Below are the code and all the weights of a small trained network. Each question names an input and a target symbol and asks about switching units off, where a switched-off unit gives its printed mean instead of its output.

import numpy as np


def w(rows, s, z=0):
    codes = np.array(rows[::2]) - 128.0
    scale = np.full(codes.shape[1], s)
    scale[-1] = z or s
    return codes * scale


def norm(h):
    return h / np.sqrt((h * h).mean(-1, keepdims=True) + 1e-5)


def f(y):
    return y / 2 * (1 + np.tanh(0.7978845608 * (y + 0.044715 * y**3)))


def softmax(a):
    e = np.exp(a - a.max(-1, keepdims=True))
    return e / e.sum(-1, keepdims=True)


def log_softmax(a):
    a = a - a.max(-1, keepdims=True)
    return a - np.log(np.exp(a).sum(-1, keepdims=True))


def net(x, mask):
    ids = ['ΔΛΦαεστψ'.index(c) for c in x.split()]
    T = len(ids)
    res = E[ids] + P[:T]
    r = norm(res)
    for j in range(2):
        rows = slice(2 * j, 2 * j + 2)
        q, k, v = (r @ M[0][rows].T for M in (Q, K, V))
        z = softmax(np.where(np.tri(T) > 0, q @ k.T / 2**0.5, -1e9)) @ v
        o = O[0][rows]
        res = res + np.where(mask[j], z, o[:, -1]) @ o[:, :-1]
    y = f(norm(res) @ A[0][:, :-1].T + A[0][:, -1])
    res = res + np.where(mask[2:6], y, B[0][:, -1]) @ B[0][:, :-1]
    return log_softmax(norm(res)[-1] @ U[:, :-1].T + U[:, -1])


Q, K, V, O, A, B = {}, {}, {}, {}, {}, {}
E = w([
[94,50,73,249],'Δ',
[139,111,141,185],'Λ',
[106,167,196,118],'Φ',
[144,34,177,135],'α',
[145,199,73,226],'ε',
[77,60,127,113],'σ',
[171,146,187,94],'τ',
[141,129,179,17],'ψ',
],0.019)
P = w([
[46,13,104,250],'0',
[93,171,58,80],'1',
[101,163,67,92],'2',
[119,165,91,102],'3',
[134,133,116,117],'4',
[152,124,122,118],'5',
[163,82,149,139],'6',
[178,61,152,148],'7',
[175,57,160,148],'8',
[184,49,164,158],'9',
[189,22,184,165],'10',
[186,37,192,191],'11',
[178,21,189,178],'12',
[178,2,204,193],'13',
],0.0056)
Q[0] = w([
[101,82,34,134],'head 0',
[167,97,173,146],'head 0',
[126,180,140,146],'head 1',
[89,64,255,155],'head 1',
],0.021)
K[0] = w([
[160,66,8,184],'head 0',
[160,121,221,141],'head 0',
[199,133,94,130],'head 1',
[11,10,225,248],'head 1',
],0.016)
V[0] = w([
[54,149,126,149],'head 0',
[184,169,120,181],'head 0',
[116,54,98,124],'head 1',
[4,134,209,154],'head 1',
],0.024)
O[0] = w([
[118,106,109,218,100],'head 0',
[209,167,93,114,142],'head 0',
[150,52,87,89,231],'head 1',
[250,189,44,50,247],'head 1',
],0.016,0.014)
A[0] = w([
[189,60,139,135,246],'neuron 0',
[26,140,25,120,92],'neuron 1',
[116,223,84,157,3],'neuron 2',
[187,98,253,93,144],'neuron 3',
],0.021,0.0032)
B[0] = w([
[69,135,251,165,253],'neuron 0',
[165,140,9,134,125],'neuron 1',
[55,130,202,118,140],'neuron 2',
[98,171,106,186,168],'neuron 3',
],0.02,0.016)
U = w([
[105,102,170,124,1],'Δ',
[195,151,222,153,112],'Λ',
[109,211,99,66,235],'Φ',
[79,50,187,49,136],'α',
[116,79,112,160,221],'ε',
[151,19,94,54,51],'σ',
[69,170,145,147,154],'τ',
[7,129,118,21,169],'ψ',
],0.012,0.0056)

Each question gives the input, a string of symbols that net reads in full, and the target symbol t.
The units are the heads (2 rows each of Q, K, V and O) and the neurons (one row each of A and B). Each row of codes is followed by its name. A weight is (code - 128) times the scale printed after its matrix; where a second scale follows, it is the last column's (O, A, B and U).
mask holds one flag per unit, heads first, then neurons. A switched-off unit (its flag False) gives its mean, the last column of its rows in O or B, instead of its output. The means were averaged over made-up inputs and are rounded, as every weight is.
A unit's drop is (log p(t) with every unit on - log p(t) with that unit switched off) / (log p(t) with every unit on - log p(t) with every unit switched off).
The circuit of an input: a set's keep is (log p(t) with only the set's units on - log p(t) with every unit switched off) / (log p(t) with every unit on - log p(t) with every unit switched off). Starting from all 6 units, units are removed one at a time, each time the one whose removal leaves the highest keep (on an exact tie, the one counted first), for as long as the keep stays at least 0.8.
units of the circuit, in order: the units of the circuit, biggest drop first
k most important neurons: the k neurons with the biggest drops, biggest first
heads that matter: for each layer, one digit per head in row order, 1 if its drop is at least 0.15 and else 0, layers parted by /
drop when u is switched off: that unit's drop, to one decimal
input Φ α Λ τ τ Λ Λ Λ τ τ, target Φ: units of the circuit, in order -> [head 1]
input Λ Λ Δ α ε Λ τ τ, target Φ: heads that matter -> 10
input Φ Λ α Λ Λ, target Φ: heads that matter -> 01
input Λ ε ψ, target ψ: units of the circuit, in order -> [head 0; neuron 0; head 1]
input α α Λ Δ, target ε: heads that matter -> 10
input τ ε τ α ε Λ Λ Φ Λ Λ Λ α ψ τ, target τ: heads that matter -> 01
input Φ τ Δ ε τ Λ α α, target Φ: heads that matter -> 01
input τ Φ Λ Δ τ Λ τ τ Λ Λ Λ, target τ: units of the circuit, in order -> [head 1; neuron 3]
input τ Φ τ Λ τ τ, target τ: heads that matter -> 11
input Φ Δ Δ, target Φ: heads that matter -> 01
input σ Φ α, target σ: heads that matter -> 01
input Λ Λ Λ τ α α ε ε ε, target τ: 2 most important neurons -> [neuron 2; neuron 0]
input α Λ Δ ψ α α Φ, target α: drop when head 0 is switched off -> 0.2
input Φ Λ ε τ Λ α α σ, target Φ: drop when head 1 is switched off -> 0.7
input ψ Λ ψ Λ ε Λ, target τ: drop when neuron 1 is switched off -> 0.0
input ψ Φ ε Λ ψ Φ, target τ: most important neuron -> [neuron 0]
